[  49 -160  266  -81 -219  118 -136  -32  -44   93   50  -69  159 -159
  -14 -181   79   76  -45 -189   26  157 -107  177 -125  232   55  144
   -8  123 -285  104   72 -128   -6  149]	0
[  -1   -4   79  144  -87 -160  -20 -279  176  361  -13   94  262 -344
 -224   40   54  209  -81 -212   -7  320   82  -90  260  409 -121 -158
    4  -68  232 -180 -109 -188  115   37]	0
[ 133 -149 -361 -111  101  174  -19   98  -59 -130 -175  -97 -221   76
  161  -71 -165 -338   55  -89    3 -152 -263 -256  -49 -303  151  -82
   12 -176 -304  -54  209  370   31 -188]	3
[  96 -311  180   44 -141  -45 -248 -396  303  139  184   98  289   40
  -83 -423  358  -53  -50  -45  227 -372 -261  112  -71   94  -91   33
 -138  141 -203  232   34   -5  -31  171]	8
[-164  281  150   95   78  191  261  175   45 -250 -107  -46 -266   76
   48  134   11  -95 -114  124  -36 -322  372   53    5 -193  -85   46
  174  116  391  -28   63  -95   74  -50]	2
[ 230   -6 -135 -281  -34  221  -79  -40   73  365  143 -180  246  -69
 -177   95  309  -13  104  -38 -288 -260   28   21 -107 -195  157 -102
   60  -12 -114   45  -41   95  466  -96]	6
[ -28  -73   62  -58  -34  -59 -184 -276   84  386  411   63  391 -181
 -158 -149   27  231  222  -63 -206   -2 -283  -40   73  207   43 -170
   53  176 -426   -5 -116   25  245  150]	3
[ 175   52 -275   93   -9    9   81  181  110 -205 -334  162 -125  282
   15 -221  -27   53   72   -7  153  378 -289   30 -140  110  -52  363
   11  114  -72  -28   58  -73  103  152]	6
[ -46 -176 -204 -151  179  -33 -261  -28 -187 -234  130  234  135 -249
  311  -45  191    7   44   48   55 -137 -393   57  -34 -100  260  101
   23  -67 -556 -103  130  201   -5   81]	4
[ -33 -243  325  -44   92    0 -195 -141 -149  142  262 -398  -12 -240
  174 -140 -188 -401 -135 -144  -41 -457 -178  146   21 -134   98 -143
  -17 -178 -485   26   -8  282  -32 -188]	2
[ 376 -284   18  -20 -351  112   67 -104  260  282 -345 -121 -119   67
 -190 -166   14 -117 -328 -263  283  221  -36  -99    5   78   12  -66
  -64  -81   83  184   35  -30 -198  -19]	6
[ 448  -29 -350  -70  -67 -214  165   63  274  -42 -199  213 -192  389
  209 -243    1 -108   15   68  -61  445 -270   52 -138  359  149  373
   -2   88 -230   96 -265  -55  159  204]	2
[ 255  -37 -195 -184  -58   96  -20  227  119  -41   38  -52  106  104
  254   10  302 -102  -32  186  -69  103    1  142 -176  -30   45  343
 -145  173 -249    3  111  -90  245   58]	10
[ -58  202  529 -258 -116   45  -76  209 -407  -47  -87 -124 -208 -265
  -28  259  -20  405  -75 -166 -204  -44  241   -2  -60   11  162  -40
  123  -22   17  125  -91   45 -197 -177]	9
[-110    6  222  -50  243  -26 -157  -38 -201 -106  -10   87 -213 -300
 -136  -73   25  168  -92 -196 -162   39   12  -16   65  -81  254  -25
  307  -55   -1 -150 -242  107 -106 -106]	0
[-208  -21  272 -242 -146   -8 -155  -59 -210  378  376  147  277 -497
 -259  353  202  359  -22 -256 -122  312  161  182  105    6   -5 -295
 -100  -68  160 -101  -28  -81  -92   74]	9
[ 226  -71 -301   33   86  140   14  248   49 -265 -334  -70 -380  296
  210 -262  -13 -245 -146    3  312   68 -334 -102 -184 -125   74  267
 -162  142 -316  118  215  175  -42 -126]	1
[ 249   38  -24 -163 -199   33  -68 -109  117  284 -154   -1   27   72
  -59  -63  188  -14   73 -262 -264  278   35  222   85  139  234   36
 -150   66   52  127  -10 -139  100  133]	6
[ 126   39  -69 -184   31  -11   54 -131  196  107  115 -200  294  137
   24   61  369 -135   82  152 -252 -268  174  388 -154   43   85  -74
 -133  254  -26   38   19   39  410  -27]	5
[ 100   -1   -6   62  -30 -270  140 -117  132  163  -67  249  295    4
 -211  118  120  263  119   38 -227  596  -56  232   36  391  -44   56
  135   83   92 -143 -307 -105  199  234]	0
[ -69  333   -8  -85  233   79 -160   99 -175  136  109  -47   67 -270
  209   76  -86  265  206   40  -25 -505 -156 -232   67 -124  177  231
   25 -211 -167   67  104  -41   84 -200]	6
[-343 -187  102   28  -46  134  -91   33 -304 -316 -212   21 -160  -67
   53  -39 -197   23  -97 -184  156  -28   10 -152   18 -117  -47 -100
  -21  -74  -16  145   75  122 -378   -2]	9
[ 162 -149  -28 -342 -102  -50  118  397 -156 -442  365  -87 -335  236
  582  -16  -54 -156  172  428 -149 -158 -327  -78 -282   38   11  242
 -122   59 -838  128  121  164  -40   12]	8
[ -67  -53   -8  315  190 -144   78  113   89 -639 -198  186  -11  145
  311  -21  -69 -124  -30  193   75  302 -170  185 -166 -108 -200  340
  120   34   21 -206  -17  124  -46  205]	7
[ -69   91  127 -100 -160   79   67  131  -34  220  167  -45  -55  106
  -41  147  -73 -154   15  -37   85 -417    9    9 -112 -128 -244 -123
 -253   50  -21  330  193  136    0 -141]	3
[ 122  -34  -32 -380 -176  194   70  274 -128  -38 -102 -156  -97    3
  166  120  284   76   14   41 -167  139  294  217 -141  -95  254  247
  -83   -8 -155   40  138 -190   61   25]	1
[  18  103 -529 -168  241   75   38  326 -125 -326 -114  228 -156  262
  288  189  -92 -197  128  267  225 -273 -184 -270 -291 -392   96   92
 -144   50 -285  201  202  363   48 -186]	9
[  48  -19  255  -94  114  -97  -81 -248  141  172   50 -132  170  -35
  -23  -44  346 -218 -117  -48 -326 -234  203  338    4   49  284  -33
  136   58   -3   16 -276   36  151   11]	1
[ -88  -38 -103 -155 -141 -140   -2  139 -140 -123  199   43  -62   56
  388  155 -291  249   39  128 -189   35 -331 -302  129   -5 -195    7
   12 -192 -231   19   33   24 -177  159]	8
[ -81  128  160  105   90  -36  268  -78  316 -219  244  -19  -67  177
  -19   58  -39 -209  145  260 -102 -260  301  156  -16   97 -284  -85
   -2  255  353  -23 -146   29  212  -69]	4
[ 274   34  -96   98 -220  159  108  -90  304  136 -183   76  112 -173
  -56 -200  250   15 -149  -89  214  109  151   61 -138   97  199  297
  -15   23   29  198   60 -329  158  112]	7
[  26 -160 -270  151  287  -96   68  230 -160 -411 -276  215  -16 -134
   66  117  -50 -165  -42  179  286  467 -126 -112 -141   64   41  152
    6  -29 -141 -318   96  129 -105 -104]	8
[-161  -73 -162 -212  155   97 -327  128 -375  -42   51   11  155 -191
   80  162   31   22   58  -27  -33 -158   62  -18 -116 -351  251    7
  -34 -105 -300    4   93  188  -11 -103]	1
[  78 -136 -210 -131   95  -48  -42 -269  178  167  139  225  142  144
 -189 -125  405  -21  125   97   38 -180  -47  250  -18   -5  232 -117
  -78  162 -101   94  -23   35  127   91]	5
[ -39 -139 -192  -14  230  137  -45  264  -79 -289  -68  130 -537  -43
  294 -140  -70  -56 -122  -75  402  221 -333 -374  104  -93  -80  170
 -181  -70 -114 -151  252   77 -263 -161]	7
[  37 -171 -647  124  390    2    2 -181  266  -36  -79  386  124   24
   62 -279  186 -232  180   12  232  279 -373    0   57    2  172  138
 -192  113 -134 -210   93  122  168   53]	8
[   6  -14  183  247   56 -174 -150   -4   68  289  -25 -107  428 -153
 -217  -13 -207  349   35  -30    0  553 -229 -192  -97  435  -98  163
  187  -71 -381 -109 -187 -323  214  282]	3
[  54  -93   50   29 -480  -42   72 -254  152  335  -55   36   43    6
 -265 -216  -93  263  -32 -191   14   46    5 -173  188  224  -98 -168
   34  -92   32  186  -28 -273  -99  242]	8
[-152  -13  358  221  -16 -127  161 -331   25  113  293  317  134 -376
 -421   43  229  242  175  105   34 -100  167  -58  104  131 -154 -247
   67   -9  358  -37  -89 -135  -71  -35]	5
[-172   -5   86  -52  270 -111 -219 -109   48  -97  368   18  200   68
   70   91   20 -157  201   45 -152 -109  -72  192  -86 -124  -76 -158
 -142  147  -56  -59 -159  224  133   67]	5
[  89  216    5  -92  133  174  230   90  178 -167   -2 -114 -147  122
  -48  -21  385 -206   85  116  -71 -128  501  294 -241  -48  142  110
 -173  369  264   98  -10   19  328 -299]	8
[  -8  -98   30  321   61  173 -143  166 -134 -393 -347   40 -261 -251
  189 -330 -231  -65 -293 -242  419  439 -259 -436  -66  140   93  348
  166 -136 -174  -67  142 -117 -304   -3]	4
[  41 -133   42  -22   -8 -163   86  -94   92 -111  203  322   -6 -119
  -13  -74  367   96  -34  199    1  -88   20   46  -75  -66  -47   19
  -13  146  -42  -30  -60  151  -93  -57]	4
[ 201 -319  215   67 -159   85 -161 -311   70  270 -328  -77 -329 -326
 -167 -311  -63 -132 -373 -580  193  165  -50 -164  312   23  263 -149
   69 -373   86   32  -99   -5 -369  -63]	10
[ 263  213 -730 -185   72  186  164  267   31  -99 -370  175  -35  314
   20  143   58 -106  308   76  -32  256   99 -122 -169 -328  305  123
  -86   43   91   22   27  180  227 -119]	10
[ -58   -7 -461    5   78    6 -112 -162   55  312   42  296  273   44
 -239  -17  174   73  158 -117   48    9 -167   68  -30 -223   78 -163
 -149   39  -44   30   83  172  176   95]	0
[ 318  -32 -145  128 -136  -46  285  204  321  -90 -105  104 -224   88
   96 -208  -42  127 -103   13  -42  899 -158  -66 -144  333   -8  451
  136   22 -185 -116 -148 -303  145  284]	2
[ 164 -146 -146 -146  -43   24   55   37  -62 -177    7  189 -438  247
  262  -71  -99 -352  158   36  -25 -114 -244 -129   74 -420   68  -26
 -130 -127  -74  136   70  266 -249  -34]	5
[-183  253  298  -46  222   39  -64   85 -225    3  105   70  177 -584
    3  355  101  337   90  -53 -104   20  123 -257   24   43   92  -46
  152 -133   94 -214    7  -12   34 -201]	2
[-196  -66  242  -32  -48   42 -183  -86  -78   94  155   33   80 -239
  -95 -115  -26  219  -78 -245   58  227  -71  -19    3  250  -45  -86
  -21  186 -152   19  -72 -165   32  187]	10
[-162   31 -163  134  205   55 -131   -1  -75  -30  -99   69  242 -169
 -145   29  -13    9   85 -100   99  287  -16   36  -79   95  160  -36
   45   77 -236 -153   90   -2  214   64]	0
[ 173  -99  -58 -144 -145  -18 -223  -73  231  241  143  253  438 -193
  -99  -12  289  402  -13  -82  162  502   51  107 -205  341   85  257
 -138  169 -120   84 -135 -303  202  289]	8
[ -52 -331   39  125 -317 -140 -224  -91   39  324  -54   50  263  -94
  -68  -59 -249  190 -218 -266  191  567 -252 -193  171  323 -376  -11
 -138 -175  -83  -40   17 -224 -212  340]	9
[ -63  101  -18  -24  -38  161   29  -21  -47  -70   54   58   46 -202
   51  -15   13   74  207  -44   37   61  110   13   45  -26   87   55
  -25   18   67  -66  118 -120  107  -13]	6
[-174 -223   95    4   31 -196 -161 -236   55  154  102   32  124   17
  -15  -71 -106  103 -117 -121  -22   70 -171   -5  152  192 -128 -147
   22  -91  -34  -23 -115  -82 -131  237]	2
[   0  183  -38 -342   24  185 -154  292 -327   -9  -74  -99   69 -244
   60  359  184   -4 -118    8   46 -415  305 -110 -184 -284  268  -94
  -99   54 -135  126  270  205   -5 -393]	8
[ 101 -186  181  -68   36   72   47   60 -138 -277  -46  290 -383 -186
  181 -172  267 -104   97  -43  198  132 -307  -40  -39 -229  211  186
  -89 -110 -197  -34  228  111 -411  -52]	1
[-255  239  109  253  -25  226   61  303  -67 -208 -313 -148  -62   14
   15  155 -337   86 -171  -70  350  113  242 -162 -159  -10 -222  154
  -16    5  220  108  230 -210  -64   19]	9
[ 236   89   18  -59  110  100 -101  -96  224   89   68  -45  -77   62
   44 -203   -9 -275  126 -131  -70 -294 -143  136 -131  -19  278   80
  -61  104 -220  180  -61  168  159  -32]	7
[ 273 -323 -530 -119 -244   51  -83   27  276  219 -138  151  -69  391
  -18 -345  107  -62 -202  -97  370  205 -292  -43  -72   83  -67  178
 -247  105 -267  226   68  -20   15  172]	6
[  33  231    0 -150  339   85 -225  119   25  -36  275  128   -9   11
  254 -117  124  -92  353   -8 -206 -291 -376 -117 -177  -28  223  240
 -140  200 -480  133  114  281  190 -142]	8
[ -77  -59  -55 -248  -75  149   95  207 -336   90   13 -200 -126 -202
   76  217  -96  134  -12  -70 -239  173  119 -287   96 -207  -41 -116
   52 -170  -29  -61  -86   45   93 -192]	7
[  98   79 -354  232  -13   13  106   58  254  -47 -149  -81  -16  257
  188 -115 -138   81 -190  209  175  -92 -123  -73  -14 -103 -185  299
   23  -56   85   57   69 -208  137  166]	9
[ -28  138  118 -168 -110   -6  110  -48   65  236  106  133   44  -47
 -131  136   -6  -71  124 -240 -129   96   55   63    9  -12   81 -258
  -16   14   76   47  -14  196  -31  -53]	2
[ 213  111 -769   36  128   63  197   32  362   71 -301    9  190  272
  121   -3  187  -75  -77  287   96 -367   15   24  -61 -313   76  220
  -76   19   81   48  135   71  275  -78]	4
[-174  260  604 -133 -133  -35  102  146 -303  -70   12 -152   32 -207
 -207  412  133  281  -70   46 -250    8  687  271 -131   84  102 -138
  194  107  232   80 -149 -156   -8  -98]	7
[ -94    1  181  -68  558 -216 -146    8  -69  -65  261  304  -42 -299
  169   35  -50   -7  118  -12    2  247 -281  173   18  289  279  188
  102    0 -227 -338 -100  164 -139  -76]	0
[ -96 -117 -160 -229  -65  -93 -402 -184 -223  156   25  400  428 -370
  -61  219  172  177  174 -369 -155  432 -109   33  154 -157  197 -217
  -76 -183  -13 -158   18  164  -87  149]	0
[ -72  -50   74   17 -218   43 -133  191 -391 -300 -286  -35  -95 -178
  256  -14 -346   47 -103 -278 -109  585 -234 -224  167   -4  -12   90
  290 -236 -157 -261   77  -25 -171  159]	9
[ 144 -164   85  -35  -46  -92  -43 -187   23  -61   68  196 -315  185
  -53 -200   21 -368   43 -132  100  106  -39  230   -1  -49  170 -168
 -176  133   70  114 -124  218 -249   -3]	1
[ -15 -156  -35   72    0 -147 -159  -37 -182 -157  -77  108 -127  -15
  175  -25 -269  -45 -139 -123  -10    9 -361 -201  155 -149 -125  -83
  159 -291   64 -156 -183  220 -290  122]	7
[  65  -21 -435  -77   98   81   -3   65  264 -117 -161   13   42  440
  144 -208  190 -149  -63  146  157 -163 -119  106 -189  -43   87  189
 -136  346 -256  171   55   79  183   90]	1
[ 122  -69 -524 -213  -47  236   72  136  108   88 -176   -2 -178  367
   70   -6   38 -374  -83   15  146 -414   14 -106 -231 -463  115  -55
 -240   59 -151  357  140  246   84  -60]	1
